Below are the code and all the weights of a small trained network. Each question names an input and a class and asks about switching units off, where a switched-off unit gives its printed mean instead of its output.

import numpy as np


def w(rows, s, z=0):
    codes = np.array(rows[::2]) - 128.0
    scale = np.full(codes.shape[1], s)
    scale[-1] = z or s
    return codes * scale


def norm(h):
    return h / np.sqrt((h * h).mean(-1, keepdims=True) + 1e-5)


def f(y):
    return y / 2 * (1 + np.tanh(0.7978845608 * (y + 0.044715 * y**3)))


def log_softmax(a):
    a = a - a.max(-1, keepdims=True)
    return a - np.log(np.exp(a).sum(-1, keepdims=True))


def net(x, mask):
    res = np.array(x, float).reshape(1, 6) / 4 @ E
    u = 0
    for l in range(2):
        y = f(norm(res) @ A[l][:, :-1].T + A[l][:, -1])
        res = res + np.where(mask[u : u + 16], y, B[l][:, -1]) @ B[l][:, :-1]
        u += 16
    return log_softmax(norm(res)[-1] @ U[:, :-1].T + U[:, -1])


A, B = {}, {}
E = w([
[182,179,44,230,158,5,67],'x0',
[200,214,60,144,51,193,221],'x1',
[129,126,128,126,132,130,130],'x2',
[92,91,56,80,27,82,86],'x3',
[130,128,126,129,129,129,128],'x4',
[218,68,186,99,100,30,210],'x5',
],0.0019)
A[0] = w([
[188,167,179,152,251,171,141,65],'0.n0',
[190,224,86,133,46,194,205,133],'0.n1',
[132,106,125,150,122,138,129,118],'0.n2',
[181,122,70,249,140,53,82,84],'0.n3',
[93,114,177,117,172,89,73,33],'0.n4',
[133,193,123,114,116,143,141,94],'0.n5',
[59,93,199,126,173,77,48,83],'0.n6',
[124,143,137,122,125,122,127,127],'0.n7',
[115,84,57,65,33,104,76,58],'0.n8',
[189,78,153,92,131,42,209,84],'0.n9',
[184,74,135,96,134,44,209,75],'0.n10',
[69,73,200,39,112,255,187,253],'0.n11',
[122,136,150,146,108,127,125,128],'0.n12',
[166,156,174,170,254,170,165,78],'0.n13',
[121,84,47,47,40,102,67,62],'0.n14',
[31,206,74,159,149,223,63,178],'0.n15',
],0.0031,0.0016)
B[0] = w([
[63,126,132,157,71,82,151,143],'0.n0',
[115,29,83,126,189,76,114,196],'0.n1',
[126,136,130,123,131,129,131,125],'0.n2',
[121,199,152,4,139,120,126,174],'0.n3',
[143,91,68,135,127,137,170,126],'0.n4',
[128,90,122,134,130,119,123,127],'0.n5',
[164,85,32,135,138,118,172,159],'0.n6',
[129,124,126,129,129,129,128,128],'0.n7',
[73,146,176,179,122,99,176,151],'0.n8',
[159,124,148,174,91,163,49,152],'0.n9',
[151,130,154,175,99,164,52,146],'0.n10',
[168,199,100,107,147,54,87,251],'0.n11',
[131,126,124,125,132,127,129,128],'0.n12',
[71,127,136,149,66,79,144,147],'0.n13',
[66,146,180,191,116,93,179,155],'0.n14',
[208,87,183,159,65,110,99,214],'0.n15',
],0.0039,0.003)
A[1] = w([
[96,82,181,36,94,214,171,79],'1.n0',
[39,174,59,172,149,231,47,84],'1.n1',
[94,87,180,32,108,223,176,57],'1.n2',
[192,199,68,145,51,168,207,132],'1.n3',
[188,177,75,57,147,77,122,217],'1.n4',
[188,172,38,153,60,193,219,55],'1.n5',
[142,160,86,163,149,108,126,76],'1.n6',
[63,150,84,150,149,200,94,2],'1.n7',
[171,84,80,195,112,129,77,202],'1.n8',
[169,157,196,180,244,164,178,98],'1.n9',
[72,119,175,117,95,79,205,194],'1.n10',
[107,144,144,209,129,81,127,160],'1.n11',
[166,164,195,187,254,161,176,108],'1.n12',
[75,37,177,91,202,82,72,161],'1.n13',
[124,172,76,165,152,124,122,65],'1.n14',
[56,148,72,92,109,135,95,135],'1.n15',
],0.0032,0.0021)
B[1] = w([
[175,217,79,156,181,9,48,105],'1.n0',
[252,70,197,120,67,57,166,132],'1.n1',
[155,204,78,139,167,14,56,99],'1.n2',
[94,61,132,148,193,124,103,167],'1.n3',
[100,157,155,105,165,190,117,255],'1.n4',
[86,28,115,145,213,82,114,133],'1.n5',
[117,114,153,64,133,109,122,129],'1.n6',
[197,94,155,123,114,17,148,86],'1.n7',
[127,131,164,89,141,189,157,217],'1.n8',
[73,110,74,116,37,88,109,120],'1.n9',
[88,165,117,194,121,164,120,170],'1.n10',
[112,144,134,72,103,160,150,178],'1.n11',
[70,106,77,101,30,90,122,127],'1.n12',
[158,113,49,163,146,172,200,198],'1.n13',
[128,102,169,54,131,84,137,119],'1.n14',
[162,140,189,151,148,93,222,147],'1.n15',
],0.0038,0.0024)
U = w([
[153,247,100,64,203,65,74,112],'0',
[126,2,50,145,223,137,166,107],'1',
[242,89,204,162,42,137,97,83],'2',
[12,149,120,180,34,74,175,66],'3',
[109,149,148,113,141,207,146,254],'4',
],0.0086,0.0033)

Each question gives the input, the list of numbers given to net, and the class t.
The units are the neurons (one row each of A and B). Each row of codes is followed by its name. A weight is (code - 128) times the scale printed after its matrix; where a second scale follows, it is the last column's (A, B and U).
mask holds one flag per neuron, layer by layer. A switched-off neuron (its flag False) gives its mean, the last column of its row in B, instead of its output. The means were averaged over made-up inputs and are rounded, as every weight is.
A unit's drop is (log p(t) with every unit on - log p(t) with that unit switched off) / (log p(t) with every unit on - log p(t) with every unit switched off).
The circuit of an input: a set's keep is (log p(t) with only the set's units on - log p(t) with every unit switched off) / (log p(t) with every unit on - log p(t) with every unit switched off). Starting from the 12 units with the biggest drops (on a tie, the unit counted first), units are removed one at a time, each time the one whose removal leaves the highest keep (on an exact tie, the one counted first), for as long as the keep stays at least 0.8.
units of the circuit, in order: the units of the circuit, biggest drop first
unit that matters most: the unit with the biggest drop
k most important neurons of layer l: the k neurons of layer l with the biggest drops, biggest first
input [5,7,-4,3,6,3], class 1: unit that matters most => 0.n11
input [4,7,-5,4,6,2], class 1: units of the circuit, in order => [1.n5 1.n3]
input [3,7,-4,-2,-8,-8], class 2: units of the circuit, in order => [1.n1 0.n15]
input [6,-8,-6,-2,8,-2], class 1: units of the circuit, in order => [0.n11 1.n13]
input [-6,-6,3,5,-1,-2], class 0: units of the circuit, in order => [1.n0 1.n2]
input [-5,-5,-7,2,-5,-6], class 2: units of the circuit, in order => [0.n1 0.n3 1.n1 1.n7]
input [1,-6,-8,-7,4,-7], class 2: units of the circuit, in order => [1.n1 0.n1 0.n15 1.n4]
input [5,3,-1,5,-6,-7], class 2: units of the circuit, in order => [0.n11 1.n1 0.n15]
input [-5,-6,2,8,5,-1], class 3: 3 most important neurons of layer 0 => [0.n14 0.n1 0.n8]
input [1,8,-6,7,4,8], class 1: units of the circuit, in order => [0.n15 1.n5 1.n3]
input [6,2,6,2,-6,-7], class 2: units of the circuit, in order => [0.n11 1.n1]
input [-2,8,-5,-7,7,1], class 1: units of the circuit, in order => [1.n5 0.n1]
input [-1,-4,8,6,-1,2], class 3: 2 most important neurons of layer 0 => [0.n14 0.n8]
input [0,5,0,-3,0,-7], class 2: units of the circuit, in order => [1.n1]
input [-8,-7,1,-6,4,7], class 0: 3 most important neurons of layer 0 => [0.n1 0.n15 0.n11]
input [-3,2,-8,-7,-7,-5], class 3: 2 most important neurons of layer 0 => [0.n9 0.n10]
input [4,7,0,0,1,7], class 1: 3 most important neurons of layer 0 => [0.n15 0.n11 0.n1]
input [1,6,-7,-8,0,5], class 3: 3 most important neurons of layer 1 => [1.n12 1.n9 1.n13]
input [-6,3,2,-8,-8,1], class 3: 2 most important neurons of layer 1 => [1.n12 1.n9]
input [-8,2,-4,-5,-2,8], class 0: unit that matters most => 0.n15
input [1,-1,2,-8,6,7], class 3: 2 most important neurons of layer 0 => [0.n15 0.n0]
input [-8,-8,-7,7,6,6], class 0: 2 most important neurons of layer 0 => [0.n1 0.n15]
input [-7,0,0,-8,3,-3], class 3: 3 most important neurons of layer 0 => [0.n3 0.n0 0.n13]
